Below is a small trained network, with its code and all its weights. Each question gives an input and a class and asks what happens when units are switched off, that is, made to give their printed mean instead of their output.

import numpy as np


def w(rows, s, z=0):
    codes = np.array(rows[::2]) - 128.0
    scale = np.full(codes.shape[1], s)
    scale[-1] = z or s
    return codes * scale


def f(y):
    return np.maximum(y, 0)


def log_softmax(a):
    a = a - a.max(-1, keepdims=True)
    return a - np.log(np.exp(a).sum(-1, keepdims=True))


def net(x, mask):
    res = np.array(x, float).reshape(1, 4) / 4 @ E
    y = f(res @ A[0][:, :-1].T + A[0][:, -1])
    res = res + np.where(mask, y, B[0][:, -1]) @ B[0][:, :-1]
    return log_softmax(res[-1] @ U[:, :-1].T + U[:, -1])


A, B = {}, {}
E = w([
[3,176,87,110],'x0',
[129,127,125,129],'x1',
[147,65,39,48],'x2',
[78,4,152,161],'x3',
],0.011)
A[0] = w([
[201,131,75,114,94],'neuron 1',
[180,119,138,100,164],'neuron 2',
[91,148,99,100,77],'neuron 3',
[143,221,127,138,149],'neuron 4',
[74,153,101,89,76],'neuron 5',
[210,132,81,59,141],'neuron 6',
[169,203,232,192,60],'neuron 7',
[191,115,142,110,170],'neuron 8',
[80,152,90,102,73],'neuron 9',
[108,142,117,93,76],'neuron 10',
[49,131,134,180,111],'neuron 11',
[116,12,145,133,2],'neuron 12',
[97,67,66,49,11],'neuron 13',
[113,157,113,125,121],'neuron 14',
[186,103,170,152,134],'neuron 15',
[202,132,107,82,103],'neuron 16',
[197,82,169,191,60],'neuron 17',
[34,115,153,159,110],'neuron 18',
[122,212,112,135,72],'neuron 19',
[60,105,156,161,111],'neuron 20',
[177,91,177,158,79],'neuron 21',
[112,46,153,133,153],'neuron 22',
[88,152,88,129,141],'neuron 23',
[180,103,156,165,145],'neuron 24',
[90,146,122,77,74],'neuron 25',
],0.011,0.0099)
B[0] = w([
[169,165,138,169,190],'neuron 1',
[166,135,104,161,214],'neuron 2',
[159,45,69,128,166],'neuron 3',
[70,56,144,38,245],'neuron 4',
[152,47,93,111,183],'neuron 5',
[173,164,113,181,249],'neuron 6',
[158,12,42,96,254],'neuron 7',
[168,138,98,162,232],'neuron 8',
[158,60,85,106,178],'neuron 9',
[145,110,101,129,146],'neuron 10',
[142,206,168,165,206],'neuron 11',
[193,53,21,139,201],'neuron 12',
[34,124,217,53,200],'neuron 13',
[118,117,139,111,163],'neuron 14',
[108,89,131,84,226],'neuron 15',
[180,172,140,169,199],'neuron 16',
[61,155,182,69,216],'neuron 17',
[152,222,157,170,217],'neuron 18',
[84,117,170,88,191],'neuron 19',
[157,202,160,164,199],'neuron 20',
[71,130,173,75,198],'neuron 21',
[85,114,165,90,246],'neuron 22',
[95,128,152,108,201],'neuron 23',
[113,89,117,94,225],'neuron 24',
[144,80,89,132,161],'neuron 25',
],0.011,0.008)
U = w([
[157,68,48,126,254],'0',
[26,127,217,85,46],'1',
[173,216,150,252,68],'2',
],0.014,0.0033)

Each question gives the input, the list of numbers given to net, and the class t.
The units are the neurons (one row each of A and B). Each row of codes is followed by its name. A weight is (code - 128) times the scale printed after its matrix; where a second scale follows, it is the last column's (A, B and U).
mask holds one flag per neuron, in row order. A switched-off neuron (its flag False) gives its mean, the last column of its row in B, instead of its output. The means were averaged over made-up inputs and are rounded, as every weight is.
A unit's drop is (log p(t) with every unit on - log p(t) with that unit switched off) / (log p(t) with every unit on - log p(t) with every unit switched off).
unit that matters most: the unit with the biggest drop
top k neurons: the k neurons with the biggest drops, biggest first
drop of u: that unit's drop, to one decimal
input [-7,7,-5,4], class 1: unit that matters most -> neuron 17
input [-8,7,-8,2], class 1: top 2 neurons -> [neuron 17; neuron 21]
input [-3,8,-8,0], class 0: top 2 neurons -> [neuron 7; neuron 13]
input [6,-1,-6,1], class 2: top 2 neurons -> [neuron 18; neuron 11]
input [2,-5,5,2], class 1: top 2 neurons -> [neuron 13; neuron 7]
input [0,-8,-6,-1], class 0: top 3 neurons -> [neuron 7; neuron 13; neuron 17]
input [-3,4,-7,-1], class 0: top 3 neurons -> [neuron 7; neuron 13; neuron 22]
input [3,1,4,2], class 1: top 3 neurons -> [neuron 13; neuron 7; neuron 12]
input [8,2,2,-4], class 0: top 3 neurons -> [neuron 3; neuron 9; neuron 5]
input [2,-2,4,2], class 1: top 3 neurons -> [neuron 7; neuron 13; neuron 12]
input [3,-3,8,8], class 1: top 2 neurons -> [neuron 13; neuron 22]
input [-2,4,0,3], class 1: top 3 neurons -> [neuron 7; neuron 6; neuron 22]
input [-7,-7,-5,-7], class 0: drop of neuron 7 -> 1.0
input [-6,7,-6,-2], class 0: drop of neuron 13 -> 0.1
input [-2,-4,-7,-4], class 0: drop of neuron 7 -> 2.2
